Below is a small trained network, with its code and all its weights. Each question gives an input and a class and asks what happens when units are switched off, that is, made to give their printed mean instead of their output.

import numpy as np


def w(rows, s, z=0):
    codes = np.array(rows[::2]) - 128.0
    scale = np.full(codes.shape[1], s)
    scale[-1] = z or s
    return codes * scale


def f(y):
    return y / 2 * (1 + np.tanh(0.7978845608 * (y + 0.044715 * y**3)))


def log_softmax(a):
    a = a - a.max(-1, keepdims=True)
    return a - np.log(np.exp(a).sum(-1, keepdims=True))


def net(x, mask):
    res = np.array(x, float).reshape(1, 7) / 4 @ E
    y = f(res @ A[0][:, :-1].T + A[0][:, -1])
    res = res + np.where(mask, y, B[0][:, -1]) @ B[0][:, :-1]
    return log_softmax(res[-1] @ U[:, :-1].T + U[:, -1])


A, B = {}, {}
E = w([
[63,193,144,170,62,126,217,142],'x0',
[124,151,154,92,57,118,120,103],'x1',
[149,78,145,82,99,59,177,112],'x2',
[130,153,182,147,192,82,113,211],'x3',
[249,69,122,165,129,203,132,149],'x4',
[183,185,43,145,114,52,108,132],'x5',
[73,68,91,219,110,110,91,125],'x6',
],0.013)
A[0] = w([
[241,143,114,127,90,126,75,170,146],'neuron 0',
[68,70,104,164,118,128,105,126,88],'neuron 1',
[67,67,61,134,113,89,63,91,120],'neuron 2',
[140,137,154,103,86,161,165,78,3],'neuron 3',
[71,207,26,153,100,61,184,104,106],'neuron 4',
[227,165,1,145,212,137,117,56,50],'neuron 5',
[200,126,78,65,158,103,97,154,85],'neuron 6',
[188,116,172,79,92,116,173,114,192],'neuron 7',
[154,87,109,194,187,182,130,184,113],'neuron 8',
[177,148,146,7,160,106,127,125,51],'neuron 9',
[108,115,208,105,139,135,124,141,145],'neuron 10',
[190,104,80,155,108,164,80,103,91],'neuron 11',
[95,217,179,46,123,132,99,191,104],'neuron 12',
[105,108,137,80,32,191,215,99,86],'neuron 13',
],0.0096,0.0039)
B[0] = w([
[190,82,154,51,98,132,133,180,224],'neuron 0',
[105,137,124,181,90,200,54,130,176],'neuron 1',
[51,64,197,130,52,136,33,102,189],'neuron 2',
[178,136,141,124,145,127,155,54,171],'neuron 3',
[101,254,22,139,71,40,73,144,252],'neuron 4',
[146,178,163,28,164,193,49,166,243],'neuron 5',
[96,77,102,41,127,139,109,179,209],'neuron 6',
[166,57,62,121,132,70,187,88,220],'neuron 7',
[166,141,64,208,253,159,122,165,234],'neuron 8',
[77,80,93,59,206,40,169,89,229],'neuron 9',
[103,163,151,164,138,146,201,107,193],'neuron 10',
[161,150,176,70,110,175,107,166,201],'neuron 11',
[88,193,252,122,159,128,194,92,234],'neuron 12',
[230,141,98,172,56,189,201,25,238],'neuron 13',
],0.0075,0.012)
U = w([
[141,92,116,250,213,189,114,207,71],'0',
[60,182,220,130,172,139,183,93,212],'1',
[200,53,151,164,47,37,138,200,158],'2',
[55,41,145,181,70,166,31,84,162],'3',
[117,67,90,55,169,69,138,119,2],'4',
[191,117,127,68,142,195,58,182,141],'5',
[184,103,89,142,57,176,182,31,159],'6',
[95,228,64,145,56,52,91,142,208],'7',
],0.011,0.0025)

Each question gives the input, the list of numbers given to net, and the class t.
The units are the neurons (one row each of A and B). Each row of codes is followed by its name. A weight is (code - 128) times the scale printed after its matrix; where a second scale follows, it is the last column's (A, B and U).
mask holds one flag per neuron, in row order. A switched-off neuron (its flag False) gives its mean, the last column of its row in B, instead of its output. The means were averaged over made-up inputs and are rounded, as every weight is.
A unit's drop is (log p(t) with every unit on - log p(t) with that unit switched off) / (log p(t) with every unit on - log p(t) with every unit switched off).
The circuit of an input: a set's keep is (log p(t) with only the set's units on - log p(t) with every unit switched off) / (log p(t) with every unit on - log p(t) with every unit switched off). Starting from the 12 units with the biggest drops (on a tie, the unit counted first), units are removed one at a time, each time the one whose removal leaves the highest keep (on an exact tie, the one counted first), for as long as the keep stays at least 0.8.
units of the circuit, in order: the units of the circuit, biggest drop first
unit that matters most: the unit with the biggest drop
k most important neurons: the k neurons with the biggest drops, biggest first
drop of u: that unit's drop, to one decimal
input [-8,3,-3,2,-8,2,8], class 3: units of the circuit, in order : [neuron 2]
input [6,-1,4,6,3,-2,3], class 0: units of the circuit, in order : [neuron 12; neuron 4; neuron 0]
input [5,8,-6,3,5,-8,0], class 6: 2 most important neurons : [neuron 13; neuron 5]
input [5,7,-8,1,-6,-7,7], class 3: 2 most important neurons : [neuron 1; neuron 2]
input [-6,2,4,4,-4,-6,-7], class 1: 3 most important neurons : [neuron 12; neuron 10; neuron 0]
input [-3,-8,-8,-6,-8,2,3], class 3: 2 most important neurons : [neuron 2; neuron 1]
input [4,-1,-2,0,3,4,-8], class 4: 3 most important neurons : [neuron 9; neuron 7; neuron 11]
input [4,6,4,-1,-2,4,-7], class 6: 3 most important neurons : [neuron 13; neuron 7; neuron 3]
input [7,-7,8,1,7,7,-5], class 4: 2 most important neurons : [neuron 7; neuron 5]
input [-6,-4,6,-8,5,-2,-8], class 4: 2 most important neurons : [neuron 9; neuron 7]
input [-7,3,2,1,-2,6,5], class 5: 2 most important neurons : [neuron 5; neuron 0]
input [-8,5,2,3,8,-7,8], class 0: 2 most important neurons : [neuron 8; neuron 5]
input [8,3,-6,6,7,5,2], class 0: drop of neuron 8 : 1.3
input [6,0,6,-1,0,-1,-8], class 6: drop of neuron 3 : 0.0
input [5,-2,-8,-2,3,3,-4], class 5: drop of neuron 5 : 0.6
input [6,0,6,5,3,3,5], class 7: unit that matters most : neuron 4
